Here is a tiny trained network, its code and every weight. The questions are about switching its units off for an input and a class, where a switched-off unit gives its printed mean instead of its output.

import numpy as np


def w(rows, s, z=0):
    codes = np.array(rows[::2]) - 128.0
    scale = np.full(codes.shape[1], s)
    scale[-1] = z or s
    return codes * scale


def norm(h):
    return h / np.sqrt((h * h).mean(-1, keepdims=True) + 1e-5)


def f(y):
    return y / 2 * (1 + np.tanh(0.7978845608 * (y + 0.044715 * y**3)))


def log_softmax(a):
    a = a - a.max(-1, keepdims=True)
    return a - np.log(np.exp(a).sum(-1, keepdims=True))


def net(x, mask):
    res = np.array(x, float).reshape(1, 8) / 4 @ E
    u = 0
    for l in range(3):
        y = f(norm(res) @ A[l][:, :-1].T + A[l][:, -1])
        res = res + np.where(mask[u : u + 5], y, B[l][:, -1]) @ B[l][:, :-1]
        u += 5
    return log_softmax(norm(res)[-1] @ U[:, :-1].T + U[:, -1])


A, B = {}, {}
E = w([
[124,96,111,61,130,55,136,158],'x0',
[77,81,155,125,92,97,181,59],'x1',
[178,176,116,164,104,192,102,100],'x2',
[117,130,152,159,43,25,58,89],'x3',
[179,174,219,2,128,90,86,111],'x4',
[94,159,140,122,154,181,127,156],'x5',
[197,156,21,139,97,106,211,130],'x6',
[166,53,97,57,136,183,114,103],'x7',
],0.0047)
A[0] = w([
[182,204,140,116,165,145,87,224,33],'0.n0',
[126,172,98,97,97,54,141,90,5],'0.n1',
[135,153,196,75,97,162,101,54,41],'0.n2',
[128,212,118,156,156,113,84,60,46],'0.n3',
[178,145,118,123,73,3,132,127,26],'0.n4',
],0.007,0.0026)
B[0] = w([
[254,224,159,192,223,81,128,147,249],'0.n0',
[133,99,167,129,72,151,168,185,152],'0.n1',
[137,144,166,150,124,154,91,47,237],'0.n2',
[165,53,133,77,142,148,178,128,158],'0.n3',
[135,79,188,128,109,180,157,183,238],'0.n4',
],0.008,0.002)
A[1] = w([
[172,98,140,124,32,57,146,143,71],'1.n0',
[139,125,99,161,141,188,155,102,75],'1.n1',
[185,99,126,113,86,2,134,128,254],'1.n2',
[120,148,213,49,90,69,32,112,75],'1.n3',
[165,123,144,97,58,6,123,140,40],'1.n4',
],0.0058,0.0032)
B[1] = w([
[133,165,204,128,110,182,182,214,162],'1.n0',
[154,174,104,177,2,116,185,183,155],'1.n1',
[69,140,199,139,177,220,122,202,254],'1.n2',
[144,137,116,163,111,221,184,64,227],'1.n3',
[179,119,148,174,98,177,141,166,144],'1.n4',
],0.0076,0.0028)
A[2] = w([
[145,171,3,220,83,185,231,134,60],'2.n0',
[55,142,222,133,204,180,147,119,176],'2.n1',
[144,46,98,219,163,226,73,147,159],'2.n2',
[172,128,139,22,226,98,121,153,163],'2.n3',
[190,82,67,119,67,83,30,111,6],'2.n4',
],0.0048,0.0022)
B[2] = w([
[85,226,59,96,98,215,190,77,237],'2.n0',
[136,107,55,139,124,91,116,87,253],'2.n1',
[178,160,109,63,66,19,163,135,230],'2.n2',
[158,79,90,124,157,130,106,168,181],'2.n3',
[254,125,96,99,66,81,186,131,100],'2.n4',
],0.0086,0.0036)
U = w([
[94,114,95,89,124,157,136,182,4],'0',
[216,196,126,164,220,133,83,177,183],'1',
[110,208,44,139,88,186,201,102,159],'2',
[25,108,116,200,122,41,107,124,110],'3',
[133,99,219,161,71,179,178,209,204],'4',
[183,108,82,85,59,82,91,136,38],'5',
[142,117,190,127,113,182,74,7,176],'6',
[118,43,86,49,191,141,129,138,101],'7',
],0.016,0.0035)

Each question gives the input, the list of numbers given to net, and the class t.
The units are the neurons (one row each of A and B). Each row of codes is followed by its name. A weight is (code - 128) times the scale printed after its matrix; where a second scale follows, it is the last column's (A, B and U).
mask holds one flag per neuron, layer by layer. A switched-off neuron (its flag False) gives its mean, the last column of its row in B, instead of its output. The means were averaged over made-up inputs and are rounded, as every weight is.
A unit's drop is (log p(t) with every unit on - log p(t) with that unit switched off) / (log p(t) with every unit on - log p(t) with every unit switched off).
The circuit of an input: a set's keep is (log p(t) with only the set's units on - log p(t) with every unit switched off) / (log p(t) with every unit on - log p(t) with every unit switched off). Starting from the 12 units with the biggest drops (on a tie, the unit counted first), units are removed one at a time, each time the one whose removal leaves the highest keep (on an exact tie, the one counted first), for as long as the keep stays at least 0.8.
circuit, biggest first: the units of the circuit, biggest drop first
k most important neurons: the k neurons with the biggest drops, biggest first
k most important neurons of layer l: the k neurons of layer l with the biggest drops, biggest first
drop of u: that unit's drop, to one decimal
input [-7,2,-4,-4,0,7,-3,-8], class 3: circuit, biggest first => 1.n3, 2.n0, 2.n1
input [-8,3,-5,3,-4,0,-1,1], class 3: circuit, biggest first => 1.n3
input [7,1,-8,-1,-2,8,3,-6], class 3: circuit, biggest first => 2.n0, 1.n3
input [6,-5,-5,-3,-2,2,8,-2], class 1: circuit, biggest first => 1.n3, 0.n0
input [8,-2,1,1,-8,-3,-2,4], class 5: 3 most important neurons of layer 2 => 2.n2, 2.n4, 2.n0
input [-5,-4,-4,-3,-2,1,-4,6], class 5: circuit, biggest first => 2.n2, 1.n2
input [6,5,2,3,-6,-6,-7,8], class 5: 2 most important neurons => 2.n2, 2.n4
input [6,3,-3,2,-8,4,-2,7], class 3: 2 most important neurons of layer 0 => 0.n3, 0.n4
input [3,7,-4,-1,4,5,-2,-6], class 6: 2 most important neurons of layer 1 => 1.n3, 1.n1
input [5,-6,-6,-6,-3,-3,3,-1], class 1: 2 most important neurons => 0.n0, 1.n3
input [2,-3,4,1,-3,7,0,-7], class 1: 2 most important neurons => 0.n0, 1.n3
input [-5,-3,-5,0,2,-4,5,5], class 4: 2 most important neurons of layer 1 => 1.n0, 1.n3
input [5,1,-3,-4,3,5,2,-8], class 1: drop of 0.n0 => 0.2
input [2,2,-5,0,1,0,-1,-7], class 4: drop of 0.n1 => 0.1
input [7,1,3,0,-1,-6,-1,4], class 4: drop of 2.n2 => 0.0
input [-3,-8,0,2,-4,-8,-8,5], class 5: drop of 2.n2 => 0.1
input [0,-6,5,4,-3,-8,5,-8], class 4: most important neuron => 0.n4
